[-5 -24 19 -16 17 -8 -5 -13 -26 36 19 8 38 21 5 5 29 -36 -2 32 26 -32 41 -7 62 -23 -12 8 -19 -32 -30 -27 6] : H
[20 14 31 -46 19 9 12 -35 -18 9 -2 7 15 7 12 7 -13 -15 37 -9 14 11 -26 -27 27 -38 11 15 -51 -43 -26 28 -15] : J
[27 -67 8 -29 16 -13 0 4 -12 -31 7 -30 -7 22 4 11 10 -9 -14 70 14 -9 -27 17 30 8 -10 -13 -35 -12 7 3 -7] : N
[-1 -6 -22 -47 -8 6 -10 33 -28 -65 64 31 11 -31 -13 19 -20 4 23 -5 -1 5 20 -24 15 -32 -4 -24 -6 80 1 5 -26] : Q
[-47 -18 -8 -21 33 9 17 67 -35 -16 9 51 11 -14 7 18 -18 -29 -11 26 31 1 -2 45 40 1 20 50 18 -10 -16 -17 -14] : N
[11 -47 62 -10 -9 17 17 7 -3 2 6 11 -20 -8 9 4 7 -36 -18 33 11 -16 28 -18 35 -12 -4 -9 -45 -75 -5 7 -7] : E
[-61 44 -9 -9 6 -7 -10 8 -28 5 63 45 15 -12 -4 25 14 -3 -17 -32 13 -5 38 30 47 6 12 19 -5 6 -5 -38 -17] : A
[-14 0 2 8 10 12 43 22 -1 -28 6 -6 21 3 -7 -18 24 43 4 -57 21 11 29 -16 40 62 -14 -90 -13 6 -15 -36 10] : H
[-11 24 -15 -9 1 29 2 19 -39 -51 55 52 22 -30 -18 31 -13 -9 4 -17 3 -4 16 -2 2 16 25 0 40 30 1 4 -7] : A
[-56 71 0 -16 20 8 -9 -36 -27 -13 34 -6 -20 -46 1 4 -23 -9 -54 -26 5 -42 1 9 -11 71 -23 -60 14 -31 25 -94 -67] : R
[-72 4 -5 -3 26 32 -7 32 -6 -27 22 -3 -3 -18 8 -8 24 36 -66 -41 13 66 -4 1 -20 37 26 -13 -10 -27 6 -27 -19] : E
[-47 -15 -2 -34 -16 22 -15 -11 -26 -45 42 8 46 -32 19 -5 40 -33 -5 -3 -5 2 57 -39 -10 31 -14 -72 -1 1 25 -13 -41] : Q
[-6 17 7 0 25 5 22 12 -7 -6 5 39 -7 -7 -20 8 -27 5 21 -5 24 8 -19 9 34 6 -3 -23 -14 -23 1 16 -43] : N
[7 -38 -25 27 -29 14 2 13 -8 -43 -17 -31 -15 28 38 -7 -19 54 -30 13 15 24 19 -21 -4 62 3 29 63 16 -49 -30 9] : Y
[-8 58 6 -28 -2 -12 6 24 -6 18 42 9 24 -6 -11 0 7 -24 39 0 -7 -10 8 26 17 0 21 26 -21 41 -29 -23 6] : K
[-8 15 35 -12 0 18 28 22 -3 27 28 20 35 -29 -11 -9 5 -4 32 -9 25 -14 13 15 29 -6 -12 7 -27 12 -27 21 -25] : S
[23 24 14 -21 4 6 2 -13 -4 14 24 22 19 -13 -31 30 -20 2 14 -37 24 -27 -27 -8 7 -22 -4 -13 -2 1 3 -11 -24] : Y
[26 -38 22 -34 6 26 23 13 -6 8 9 -7 10 -4 21 29 -2 -3 0 -8 0 -16 -17 -14 29 -6 11 0 -55 -60 3 -15 -1] : C
[-44 4 5 -15 1 23 -8 15 -36 -45 68 34 14 -33 -19 14 15 20 -1 -52 19 22 30 13 25 13 14 -16 -32 7 32 -25 17] : J
[13 10 0 -12 14 16 10 -17 -25 21 24 -55 47 -50 6 16 -7 10 -34 -14 -31 -32 -1 -10 -12 62 -11 -42 19 -28 17 -34 7] : C
[25 36 -31 15 7 57 -30 -8 5 -8 21 0 29 -20 38 30 -1 -17 -44 -26 -42 -14 23 -14 -32 40 -22 -66 38 -66 -3 -7 -41] : A
[-31 68 -12 -13 19 18 4 27 1 -20 49 46 19 -34 -2 31 5 -28 -1 -11 6 29 13 9 26 -8 33 -1 -2 -10 -13 23 -23] : Q
[9 -46 25 -44 6 21 -10 2 -23 -27 -6 24 -9 -13 7 13 -4 -15 13 -11 16 -9 -14 -15 13 -32 -18 -26 -38 -56 30 -9 -16] : J
[30 35 -1 19 -9 33 -17 -1 -14 29 6 25 16 -25 -8 21 -7 36 -10 -44 -39 2 9 8 -24 47 -5 -37 52 21 25 31 -37] : A
[-13 -1 -33 8 -4 -38 -17 3 -11 5 11 4 -14 9 2 0 0 -11 -5 3 -4 -4 22 -20 28 -4 28 2 -32 -20 28 -3 2] : R
[-7 6 -15 8 16 31 -5 62 -25 -15 45 39 5 -28 -1 36 -17 -18 1 20 10 2 17 33 36 10 15 15 3 -53 9 -7 -14] : N
[-29 -11 -25 1 16 -12 14 44 -35 4 14 -1 -33 -4 -9 42 8 -16 -32 -1 28 24 -17 -16 17 4 32 -22 -18 -44 44 -2 9] : S
[-24 44 -7 -2 21 -1 -14 63 -15 -13 37 8 25 -28 -5 -6 19 -6 -2 -3 12 -23 -6 7 7 33 24 -28 8 -7 -11 -10 15] : Q
[14 114 -17 23 -19 38 -21 -18 11 7 21 13 12 -64 25 26 -23 28 -2 -86 -45 -29 -18 33 -36 66 13 -51 25 -21 22 13 -34] : Y
[5 9 22 -19 2 11 32 -17 0 -12 0 33 21 9 -10 1 -15 -43 22 -15 21 -6 -7 -18 3 9 5 14 -1 -10 -35 9 -30] : J
[-21 45 -21 -23 16 -3 24 -7 -25 -27 35 13 -14 -20 -2 10 -16 -17 29 -12 6 0 6 -19 50 -6 42 2 -52 11 -10 18 -6] : S
[-54 34 -5 3 10 11 -6 1 -2 -1 42 20 30 -40 9 1 -2 -16 -9 -16 -8 22 17 10 4 2 31 25 -10 -18 -2 15 -4] : Q
[-48 39 -43 4 34 3 10 55 -58 15 8 -15 8 -9 19 -12 -33 26 -15 -7 17 26 29 -60 -5 -26 -13 -15 51 42 -51 -37 -2] : H
[-47 14 3 4 12 27 -1 47 -20 -28 50 77 -9 -22 -17 24 -8 -18 -26 -27 28 10 26 16 19 3 28 -2 -11 -10 25 -21 -24] : R
[-7 37 -15 8 13 23 0 6 -24 4 41 -29 2 -38 -5 7 21 3 -29 53 -20 -17 41 44 3 58 -7 -24 22 69 25 -9 -31] : N
[-35 18 -25 -11 12 11 -20 12 -41 -30 55 41 3 -9 0 29 -30 -15 19 14 -1 16 17 23 20 -4 19 28 8 -29 15 -18 -26] : A
[-18 -49 -12 13 31 14 -21 10 -29 -44 -11 -4 -39 -17 3 -29 -46 61 -19 42 29 13 -22 18 -7 4 -39 1 16 5 22 -2 -39] : J
[-46 19 -31 14 11 41 16 45 -14 -7 25 12 26 -69 28 2 12 66 -25 -74 29 -18 -2 9 31 31 35 7 -24 -27 16 -10 -10] : Y
[-36 58 -4 -4 6 19 4 43 -14 -14 49 47 2 -14 -1 30 11 -43 1 2 13 20 15 15 8 1 33 6 -3 -20 -7 -14 -4] : K
[-29 5 -5 -37 -3 24 -19 35 -29 -13 39 24 11 -30 13 -6 -9 17 34 -27 -17 33 24 13 26 0 23 56 -36 4 4 -9 -34] : J
[-30 26 -49 -25 12 2 -6 -32 -9 -4 71 -51 15 -32 -16 9 37 3 0 13 9 -7 42 18 28 -7 -15 -19 -48 41 32 -54 -17] : S
[-28 5 -3 17 21 18 -23 53 -17 16 31 8 12 -28 -6 -5 -18 -24 -7 6 -6 16 10 -7 3 11 20 26 -1 -69 -5 0 -5] : S
[-42 19 -13 -26 30 5 16 48 17 -22 40 26 17 -31 12 9 4 -36 1 8 19 5 -3 33 57 -15 14 30 -54 -76 -19 -29 -25] : K
[-3 45 29 -1 4 -2 26 20 9 22 25 -21 10 -35 11 -4 -36 -49 17 19 -22 -19 33 -9 10 2 -32 -52 -10 -49 -23 -16 -8] : Q
[-41 3 -45 29 -6 1 -8 3 -11 1 30 45 27 15 12 -3 -24 -12 18 -11 11 32 45 -10 8 -14 37 50 -11 -18 -1 11 -12] : R
[25 -16 -34 4 19 57 6 -20 -4 -21 49 -9 6 -36 2 41 -18 -3 -36 8 -23 -26 24 35 7 32 -23 -44 -8 -2 41 -29 -45] : H
[-48 23 18 -3 14 2 -5 17 -36 32 29 50 -6 -13 -15 7 -10 -13 -7 -17 -9 0 35 20 27 -1 16 12 -4 41 11 -14 -23] : H
[18 5 68 -5 10 21 1 -2 11 29 -4 19 2 14 -3 -8 17 -4 24 3 -13 3 -8 24 15 -3 17 0 -44 -32 0 35 0] : A
[4 63 -4 7 13 33 5 -32 21 -7 -15 -15 5 -10 33 -25 25 -33 -1 39 -5 -39 7 -12 -14 35 -11 -25 13 -15 -41 4 -68] : H
[-16 1 1 -24 -11 31 23 4 -6 -25 0 5 16 -23 35 4 29 -11 13 31 21 -18 -2 21 -36 -16 -6 -31 -1 63 13 31 -19] : Q
[-12 52 -11 -8 8 8 -4 -4 -26 13 28 30 -1 -10 22 24 -31 -31 14 13 -2 -12 17 18 25 -12 8 20 1 -27 -22 -22 -5] : K
[30 -6 0 -15 -7 5 -10 -32 -9 -14 31 -4 26 9 -11 18 -10 10 32 1 13 -4 -24 -13 -8 -25 -11 2 -4 -27 -4 -1 -6] : A
[-61 -3 -31 -2 36 11 -17 18 -48 -65 23 9 3 -47 32 -13 13 -12 -22 49 4 -15 46 16 40 19 -1 -44 -3 -11 26 -2 3] : N
[-5 -5 26 9 13 33 23 23 -25 49 23 -47 13 -30 17 -2 -11 18 -17 27 -18 36 27 27 7 53 -9 6 -19 -36 19 8 -30] : J
[-49 -31 -2 -37 18 6 -18 -26 -35 -17 24 -4 -24 -34 -4 9 -19 -25 -37 21 -7 -8 -1 19 6 -11 15 53 -14 20 26 -38 -5] : S
[-15 14 2 -21 0 43 5 0 -6 -82 28 34 35 -61 7 -37 -8 -10 10 -46 -1 -50 13 -29 -17 23 -11 -27 -4 35 -26 5 -31] : J
[-72 40 -16 3 27 -1 -22 9 -12 -5 10 53 15 -16 9 -2 2 -38 -4 -13 17 -8 10 16 8 -13 38 17 0 -29 11 -6 -13] : Y
[38 36 16 -29 17 -7 3 7 -18 8 20 1 40 14 6 12 -3 -32 32 54 6 0 -17 -5 30 13 -4 -12 -1 -18 -52 50 -50] : N
[-4 9 45 -22 1 -6 7 -4 3 17 34 -9 47 -22 -3 -39 4 23 42 -48 4 -35 -23 -22 28 35 4 -37 -82 -42 -14 11 -25] : Q
[-48 73 -2 -26 -9 25 -44 -26 -48 -11 67 30 8 -12 42 9 3 -36 15 6 -18 -15 27 -16 -15 29 24 -35 -31 -2 7 11 -78] : Q
[-20 18 5 -15 13 -26 15 4 -1 5 0 4 23 21 19 -15 -15 -40 19 23 25 -23 22 -19 47 2 -8 2 -9 -35 -57 -22 -31] : Y
[-1 -24 -1 -12 2 -27 17 -42 -6 -5 15 16 37 16 10 11 -29 -19 -1 1 30 -23 -19 10 9 -16 -16 -11 -26 -15 -5 14 -17] : R
[-9 43 -18 -20 -27 0 26 -20 -18 -34 21 1 -36 -40 20 47 31 -26 -53 -15 -3 -9 14 -57 38 48 20 -28 -2 -22 5 1 -61] : N
[-25 39 -3 5 9 14 2 24 1 2 57 3 23 -64 -25 26 35 16 -66 -56 11 4 -4 -11 11 30 4 -27 1 -31 13 -29 -3] : K
[3 -8 -42 39 -9 23 9 33 -42 -13 30 1 27 15 26 -4 -16 35 -25 3 24 -1 15 -45 -12 84 25 -11 25 0 -19 22 -45] : R
[13 -37 44 -4 -46 11 -16 7 -8 -19 35 4 6 -31 -21 -23 50 37 2 -11 -4 -31 33 -17 12 58 -36 -69 -27 41 37 12 -55] : N
[-54 1 7 -12 7 -13 -2 -3 -33 -7 20 30 20 -15 7 12 -1 -10 -13 -13 14 17 -7 7 16 36 29 -4 2 -30 16 12 -11] : Q
[-18 14 -49 9 -13 26 22 9 -7 -52 36 -4 34 -47 25 11 12 -2 -16 -40 16 -13 8 -22 -10 52 2 -28 0 -40 7 -1 -30] : J
[18 13 -8 -9 4 15 -3 -22 1 -41 34 32 9 12 -18 7 4 -20 35 9 -10 9 21 -7 21 5 8 -36 -23 28 3 26 -39] : H
[-1 72 21 -15 30 21 19 -2 -13 57 -3 11 7 -7 -1 9 -5 -17 25 -37 9 -17 -23 7 -12 -6 3 -38 -35 -20 7 2 -29] : J
[9 7 -1 -3 2 12 8 6 -12 -5 16 9 -14 -12 6 27 -17 1 -5 10 -11 9 -3 27 22 8 18 19 -9 6 4 15 -5] : N
[-28 5 31 -32 -5 -22 -18 25 -20 11 26 27 19 8 15 1 6 -46 8 18 -2 9 -9 -1 13 14 7 6 -26 -50 -14 5 -41] : K
[14 80 1 15 -20 31 -13 49 28 -43 45 18 27 -6 16 6 25 -32 -29 -26 -12 -8 0 -6 -61 50 6 -56 33 10 -63 25 -21] : E
